Below are the code and all the weights of a small trained network. Each question names an input and a class and asks about switching units off, where a switched-off unit gives its printed mean instead of its output.

import numpy as np


def w(rows, s, z=0):
    codes = np.array(rows[::2]) - 128.0
    scale = np.full(codes.shape[1], s)
    scale[-1] = z or s
    return codes * scale


def f(y):
    return y / 2 * (1 + np.tanh(0.7978845608 * (y + 0.044715 * y**3)))


def log_softmax(a):
    a = a - a.max(-1, keepdims=True)
    return a - np.log(np.exp(a).sum(-1, keepdims=True))


def net(x, mask):
    res = np.array(x, float).reshape(1, 5) / 4 @ E
    y = f(res @ A[0][:, :-1].T + A[0][:, -1])
    res = res + np.where(mask, y, B[0][:, -1]) @ B[0][:, :-1]
    return log_softmax(res[-1] @ U[:, :-1].T + U[:, -1])


A, B = {}, {}
E = w([
[181,107,136],'x0',
[101,126,215],'x1',
[84,219,158],'x2',
[167,88,254],'x3',
[11,84,148],'x4',
],0.0056)
A[0] = w([
[160,141,111,195],'n1',
[132,161,135,254],'n2',
[59,33,115,67],'n3',
[122,99,110,64],'n4',
[71,91,81,48],'n5',
[132,252,137,215],'n6',
[187,144,113,170],'n7',
[190,125,112,218],'n8',
[140,120,189,160],'n9',
[136,98,173,123],'n10',
[128,130,99,134],'n11',
[129,94,137,117],'n12',
[91,106,143,58],'n13',
[136,123,113,87],'n14',
[139,167,140,133],'n15',
[140,95,124,55],'n16',
[135,106,164,167],'n17',
[136,38,200,83],'n18',
[132,70,156,151],'n19',
[19,96,40,148],'n20',
[137,132,184,118],'n21',
[130,120,94,176],'n22',
[134,120,114,77],'n23',
[36,179,97,32],'n24',
[99,189,166,167],'n25',
[146,179,118,176],'n26',
],0.014,0.0039)
B[0] = w([
[117,173,90,166],'n1',
[103,107,58,183],'n2',
[185,115,243,193],'n3',
[130,135,182,122],'n4',
[114,179,232,160],'n5',
[75,22,25,221],'n6',
[134,182,93,175],'n7',
[132,195,82,198],'n8',
[146,106,56,178],'n9',
[162,110,90,161],'n10',
[104,151,142,142],'n11',
[164,127,134,138],'n12',
[149,115,169,132],'n13',
[123,140,152,121],'n14',
[114,113,117,137],'n15',
[152,131,164,122],'n16',
[149,103,79,164],'n17',
[220,89,91,210],'n18',
[179,96,106,175],'n19',
[91,227,253,255],'n20',
[151,119,86,156],'n21',
[109,169,126,161],'n22',
[125,141,155,118],'n23',
[28,70,232,192],'n24',
[104,31,101,179],'n25',
[88,127,74,161],'n26',
],0.024,0.0062)
U = w([
[175,123,161,2],'0',
[112,67,179,93],'1',
[164,95,127,217],'2',
[188,169,221,126],'3',
[179,178,108,194],'4',
[154,88,127,180],'5',
[254,84,130,91],'6',
[116,161,100,114],'7',
],0.0082,0.0078)

Each question gives the input, the list of numbers given to net, and the class t.
The units are the neurons (one row each of A and B). Each row of codes is followed by its name. A weight is (code - 128) times the scale printed after its matrix; where a second scale follows, it is the last column's (A, B and U).
mask holds one flag per neuron, in row order. A switched-off neuron (its flag False) gives its mean, the last column of its row in B, instead of its output. The means were averaged over made-up inputs and are rounded, as every weight is.
A unit's drop is (log p(t) with every unit on - log p(t) with that unit switched off) / (log p(t) with every unit on - log p(t) with every unit switched off).
The circuit of an input: a set's keep is (log p(t) with only the set's units on - log p(t) with every unit switched off) / (log p(t) with every unit on - log p(t) with every unit switched off). Starting from the 12 units with the biggest drops (on a tie, the unit counted first), units are removed one at a time, each time the one whose removal leaves the highest keep (on an exact tie, the one counted first), for as long as the keep stays at least 0.8.
circuit, biggest first: the units of the circuit, biggest drop first
k most important neurons: the k neurons with the biggest drops, biggest first
drop when u is switched off: that unit's drop, to one decimal
input [7,3,8,-8,2], class 1: circuit, biggest first	[n24]
input [2,-5,-7,3,1], class 6: circuit, biggest first	[n20; n18; n24]
input [8,2,3,-3,5], class 3: 3 most important neurons	[n6; n9; n26]
input [4,-6,1,3,-3], class 7: circuit, biggest first	[n18; n3]
input [0,1,-7,-7,-7], class 4: circuit, biggest first	[n24; n8]
input [-3,-3,-4,4,6], class 3: circuit, biggest first	[n6; n3]
input [1,-6,-2,-7,-2], class 7: circuit, biggest first	[n3; n18]
input [-4,3,8,-3,-5], class 1: circuit, biggest first	[n24; n25]
input [1,-3,-2,-3,1], class 3: 2 most important neurons	[n6; n20]
input [4,-5,-7,5,-1], class 6: circuit, biggest first	[n18; n20]
input [5,1,-2,5,-8], class 4: circuit, biggest first	[n8; n7]
input [3,5,-7,0,-5], class 4: 2 most important neurons	[n8; n3]
input [6,-5,0,4,1], class 6: 2 most important neurons	[n20; n24]
input [-1,-4,-8,4,7], class 3: circuit, biggest first	[n3]
input [-6,3,-1,2,6], class 3: circuit, biggest first	[n6; n3]
input [-6,8,-8,3,5], class 6: drop when n5 is switched off	0.0
input [-7,-4,0,-2,1], class 3: drop when n20 is switched off	0.5
input [-7,-7,7,0,8], class 1: drop when n24 is switched off	1.1
